Here is a tiny trained network, its code and every weight. The questions are about switching its units off for an input and a class, where a switched-off unit gives its printed mean instead of its output.

import numpy as np


def w(rows, s, z=0):
    codes = np.array(rows[::2]) - 128.0
    scale = np.full(codes.shape[1], s)
    scale[-1] = z or s
    return codes * scale


def f(y):
    return y / 2 * (1 + np.tanh(0.7978845608 * (y + 0.044715 * y**3)))


def log_softmax(a):
    a = a - a.max(-1, keepdims=True)
    return a - np.log(np.exp(a).sum(-1, keepdims=True))


def net(x, mask):
    res = np.array(x, float).reshape(1, 5) / 4 @ E
    y = f(res @ A[0][:, :-1].T + A[0][:, -1])
    res = res + np.where(mask, y, B[0][:, -1]) @ B[0][:, :-1]
    return log_softmax(res[-1] @ U[:, :-1].T + U[:, -1])


A, B = {}, {}
E = w([
[217,29,98,112,180,138,176,248,98],'x0',
[252,167,217,200,159,116,143,94,161],'x1',
[54,116,181,196,205,82,103,187,53],'x2',
[177,149,70,173,54,177,5,154,56],'x3',
[135,193,32,175,243,166,162,132,137],'x4',
],0.011)
A[0] = w([
[220,152,151,154,91,168,171,98,181,116],'n0',
[151,128,116,163,110,174,79,125,89,35],'n1',
[176,81,102,98,134,115,177,186,79,103],'n2',
[140,230,37,244,226,207,215,82,123,148],'n3',
[110,82,190,83,31,69,136,119,96,33],'n4',
[38,89,147,180,175,88,80,175,67,49],'n5',
[33,172,118,141,105,143,112,73,136,58],'n6',
[108,169,160,107,109,88,76,91,153,209],'n7',
[137,124,191,115,198,51,179,112,181,32],'n8',
[186,142,74,54,88,205,89,125,184,144],'n9',
[174,51,128,102,150,160,125,163,110,14],'n10',
[117,215,180,173,135,139,107,56,145,20],'n11',
[181,103,138,142,77,171,51,105,83,55],'n12',
[151,148,205,233,165,78,133,128,65,86],'n13',
[124,126,134,73,143,133,168,120,196,160],'n14',
[28,114,77,60,97,140,130,160,104,142],'n15',
[172,93,232,139,84,109,110,131,136,97],'n16',
[181,86,141,137,151,134,153,177,138,5],'n17',
[146,144,90,172,134,181,74,127,99,108],'n18',
[178,139,142,166,110,152,84,136,100,171],'n19',
[89,106,138,74,162,78,171,76,117,31],'n20',
],0.011,0.0017)
B[0] = w([
[168,23,116,84,122,153,88,98,121,198],'n0',
[66,115,135,168,135,110,134,100,137,172],'n1',
[124,153,130,143,98,102,92,136,178,193],'n2',
[142,164,114,105,114,113,141,171,55,254],'n3',
[142,192,119,110,121,103,147,168,73,204],'n4',
[127,157,148,59,160,129,84,87,162,204],'n5',
[154,135,80,150,110,83,106,143,176,188],'n6',
[142,133,118,148,106,128,106,158,150,173],'n7',
[72,94,159,179,128,99,147,99,111,188],'n8',
[122,147,163,73,144,114,106,84,138,210],'n9',
[133,160,84,154,100,85,114,138,165,181],'n10',
[147,123,80,153,86,119,127,150,169,192],'n11',
[91,133,178,144,121,101,162,100,112,197],'n12',
[162,62,133,67,170,183,87,105,157,189],'n13',
[61,130,189,124,123,111,113,91,110,172],'n14',
[134,8,82,128,132,222,155,149,103,215],'n15',
[146,162,106,119,128,159,134,182,49,182],'n16',
[143,123,100,167,83,73,90,158,159,171],'n17',
[93,146,154,170,146,120,145,68,104,179],'n18',
[87,84,149,162,107,137,179,128,136,177],'n19',
[118,118,149,157,141,102,125,118,117,169],'n20',
],0.013,0.021)
U = w([
[13,118,195,240,136,104,161,76,122,100],'0',
[141,152,91,205,76,97,102,178,254,91],'1',
[134,191,130,119,127,131,153,188,29,105],'2',
[150,35,119,144,136,191,128,117,141,153],'3',
[120,144,175,30,158,132,86,47,196,114],'4',
[136,120,144,132,125,153,142,135,145,253],'5',
],0.012,0.0077)

Each question gives the input, the list of numbers given to net, and the class t.
The units are the neurons (one row each of A and B). Each row of codes is followed by its name. A weight is (code - 128) times the scale printed after its matrix; where a second scale follows, it is the last column's (A, B and U).
mask holds one flag per neuron, in row order. A switched-off neuron (its flag False) gives its mean, the last column of its row in B, instead of its output. The means were averaged over made-up inputs and are rounded, as every weight is.
A unit's drop is (log p(t) with every unit on - log p(t) with that unit switched off) / (log p(t) with every unit on - log p(t) with every unit switched off).
The circuit of an input: a set's keep is (log p(t) with only the set's units on - log p(t) with every unit switched off) / (log p(t) with every unit on - log p(t) with every unit switched off). Starting from the 12 units with the biggest drops (on a tie, the unit counted first), units are removed one at a time, each time the one whose removal leaves the highest keep (on an exact tie, the one counted first), for as long as the keep stays at least 0.8.
units of the circuit, in order: the units of the circuit, biggest drop first
unit that matters most: the unit with the biggest drop
k most important neurons: the k neurons with the biggest drops, biggest first
drop of u: that unit's drop, to one decimal
input [0,5,3,-4,-6], class 2: 2 most important neurons : n16; n4
input [-6,0,-4,-6,6], class 0: unit that matters most : n14
input [6,5,4,3,-6], class 1: 4 most important neurons : n3; n17; n10; n2
input [-7,8,4,1,7], class 3: units of the circuit, in order : n13; n11
input [8,5,-4,7,3], class 1: 4 most important neurons : n17; n10; n2; n8
input [7,-2,-5,7,7], class 0: units of the circuit, in order : n18; n1
input [0,-8,-3,-7,-4], class 3: 3 most important neurons : n15; n12; n18
input [8,6,-3,2,7], class 1: 3 most important neurons : n17; n2; n10
input [4,-1,-5,-1,-3], class 4: 4 most important neurons : n9; n3; n11; n6
input [6,-7,6,4,2], class 3: 2 most important neurons : n15; n9
input [5,-7,4,-2,5], class 3: 2 most important neurons : n15; n4
input [6,6,1,-4,1], class 1: 3 most important neurons : n17; n15; n2
input [7,6,-2,0,5], class 1: 2 most important neurons : n17; n15
input [-5,-4,3,-1,-4], class 1: units of the circuit, in order : n6
input [-5,2,3,4,-4], class 1: 2 most important neurons : n3; n11
input [-3,2,6,-5,6], class 2: 3 most important neurons : n3; n9; n0
input [3,5,6,-2,-4], class 4: units of the circuit, in order : n13; n15
input [7,-7,-8,-7,6], class 4: drop of n12 : 0.9
input [-1,-8,-3,-6,-5], class 3: drop of n3 : 0.5
input [-5,7,2,2,1], class 3: unit that matters most : n13
input [-2,7,0,-5,3], class 3: drop of n13 : 0.8
